Here is a tiny trained network, its code and every weight. The questions are about switching its units off for an input and a class, where a switched-off unit gives its printed mean instead of its output.

import numpy as np


def w(rows, s, z=0):
    codes = np.array(rows[::2]) - 128.0
    scale = np.full(codes.shape[1], s)
    scale[-1] = z or s
    return codes * scale


def norm(h):
    return h / np.sqrt((h * h).mean(-1, keepdims=True) + 1e-5)


def f(y):
    return np.maximum(y, 0)


def log_softmax(a):
    a = a - a.max(-1, keepdims=True)
    return a - np.log(np.exp(a).sum(-1, keepdims=True))


def net(x, mask):
    res = np.array(x, float).reshape(1, 3) / 4 @ E
    u = 0
    for l in range(2):
        y = f(norm(res) @ A[l][:, :-1].T + A[l][:, -1])
        res = res + np.where(mask[u : u + 6], y, B[l][:, -1]) @ B[l][:, :-1]
        u += 6
    return log_softmax(norm(res)[-1] @ U[:, :-1].T + U[:, -1])


A, B = {}, {}
E = w([
[96,163,66,233,25,2,164,165,57,102,123],'x0',
[94,97,147,203,182,82,140,69,103,101,133],'x1',
[49,9,99,161,76,245,37,122,163,242,1],'x2',
],0.007)
A[0] = w([
[175,193,9,132,35,173,104,197,162,111,144,77],'L0N0',
[145,134,111,95,103,200,164,236,134,132,94,89],'L0N1',
[111,166,90,184,68,107,196,139,68,101,158,62],'L0N2',
[59,111,118,233,167,155,120,97,127,26,98,116],'L0N3',
[183,217,189,126,78,1,186,129,135,141,175,133],'L0N4',
[174,72,33,139,57,75,141,192,30,164,101,3],'L0N5',
],0.0076,0.0047)
B[0] = w([
[72,117,174,58,92,32,155,78,67,110,88,185],'L0N0',
[107,95,240,64,161,96,153,85,94,169,57,166],'L0N1',
[224,159,171,66,220,163,151,124,39,119,134,198],'L0N2',
[118,144,235,2,105,61,158,81,129,135,86,175],'L0N3',
[65,154,123,115,71,173,128,123,141,193,87,247],'L0N4',
[171,109,131,159,221,221,203,134,77,94,123,186],'L0N5',
],0.0094,0.011)
A[1] = w([
[63,156,165,93,94,100,121,175,136,186,63,85],'L1N0',
[119,70,94,169,111,152,153,153,119,134,86,90],'L1N1',
[166,254,101,84,94,89,180,174,99,73,226,67],'L1N2',
[168,54,78,106,44,124,140,201,169,129,150,1],'L1N3',
[117,145,101,205,111,169,180,121,36,174,78,163],'L1N4',
[169,24,117,100,101,207,61,107,186,129,78,182],'L1N5',
],0.0084,0.0055)
B[1] = w([
[147,129,137,254,144,57,114,37,138,204,188,252],'L1N0',
[74,127,41,138,190,87,110,122,206,108,137,147],'L1N1',
[117,15,64,154,114,81,63,166,208,81,84,233],'L1N2',
[37,88,226,68,198,47,88,154,58,54,81,128],'L1N3',
[111,84,119,134,141,234,75,176,195,118,178,254],'L1N4',
[146,186,79,147,107,75,169,184,102,31,171,234],'L1N5',
],0.0089,0.0073)
U = w([
[155,131,98,78,255,227,169,230,65,21,180,244],'0',
[26,150,190,35,115,36,172,65,74,158,36,56],'1',
[35,93,17,227,98,76,52,193,225,111,154,3],'2',
[162,220,152,162,152,195,167,64,53,169,177,141],'3',
],0.0081,0.0036)

Each question gives the input, the list of numbers given to net, and the class t.
The units are the neurons (one row each of A and B). Each row of codes is followed by its name. A weight is (code - 128) times the scale printed after its matrix; where a second scale follows, it is the last column's (A, B and U).
mask holds one flag per neuron, layer by layer. A switched-off neuron (its flag False) gives its mean, the last column of its row in B, instead of its output. The means were averaged over made-up inputs and are rounded, as every weight is.
A unit's drop is (log p(t) with every unit on - log p(t) with that unit switched off) / (log p(t) with every unit on - log p(t) with every unit switched off).
The circuit of an input: a set's keep is (log p(t) with only the set's units on - log p(t) with every unit switched off) / (log p(t) with every unit on - log p(t) with every unit switched off). Starting from all 12 units, units are removed one at a time, each time the one whose removal leaves the highest keep (on an exact tie, the one counted first), for as long as the keep stays at least 0.8.
units of the circuit, in order: the units of the circuit, biggest drop first
most important unit: the unit with the biggest drop
top k neurons: the k neurons with the biggest drops, biggest first
top k neurons in layer l: the k neurons of layer l with the biggest drops, biggest first
input [-5,1,4], class 0: units of the circuit, in order : [L1N5]
input [-7,8,-8], class 1: top 4 neurons : [L1N4; L0N5; L0N2; L1N5]
input [-5,7,-7], class 1: top 2 neurons in layer 1 : [L1N4; L1N5]
input [3,-5,-6], class 2: top 2 neurons : [L1N2; L0N3]
input [7,-3,-8], class 2: top 2 neurons : [L1N2; L0N4]
input [1,3,5], class 2: top 2 neurons in layer 0 : [L0N2; L0N0]
input [-6,0,-8], class 2: units of the circuit, in order : [L1N2; L0N2; L0N5]
input [6,5,-8], class 2: top 3 neurons : [L1N2; L0N5; L0N4]
input [-2,4,-6], class 2: units of the circuit, in order : [L1N2; L0N1; L0N5]
input [6,1,6], class 0: units of the circuit, in order : [L0N5; L0N4]
input [0,4,-5], class 2: top 2 neurons : [L1N2; L0N1]
input [6,6,6], class 0: top 3 neurons : [L0N5; L1N4; L0N0]
input [6,-6,5], class 0: top 3 neurons in layer 0 : [L0N5; L0N3; L0N4]
input [1,-6,-4], class 1: units of the circuit, in order : [L0N0]
input [-7,5,4], class 0: top 3 neurons : [L0N4; L1N5; L0N0]
input [6,5,-3], class 0: top 3 neurons in layer 0 : [L0N2; L0N0; L0N1]
input [-6,-7,-6], class 1: top 3 neurons : [L0N5; L1N4; L0N2]
input [-1,-5,-7], class 2: top 2 neurons : [L1N2; L0N3]
input [-6,8,-6], class 1: top 3 neurons : [L1N4; L0N5; L0N2]
input [-5,-8,2], class 1: most important unit : L0N1
input [-2,3,4], class 2: top 2 neurons in layer 0 : [L0N2; L0N0]
input [7,-1,-5], class 0: top 2 neurons : [L0N2; L0N5]
input [-2,-3,-2], class 3: top 2 neurons in layer 1 : [L1N0; L1N2]
input [5,-1,-4], class 0: top 2 neurons in layer 1 : [L1N4; L1N2]
input [5,-1,-5], class 0: top 2 neurons in layer 0 : [L0N2; L0N5]
input [7,2,-5], class 0: top 2 neurons in layer 0 : [L0N2; L0N5]
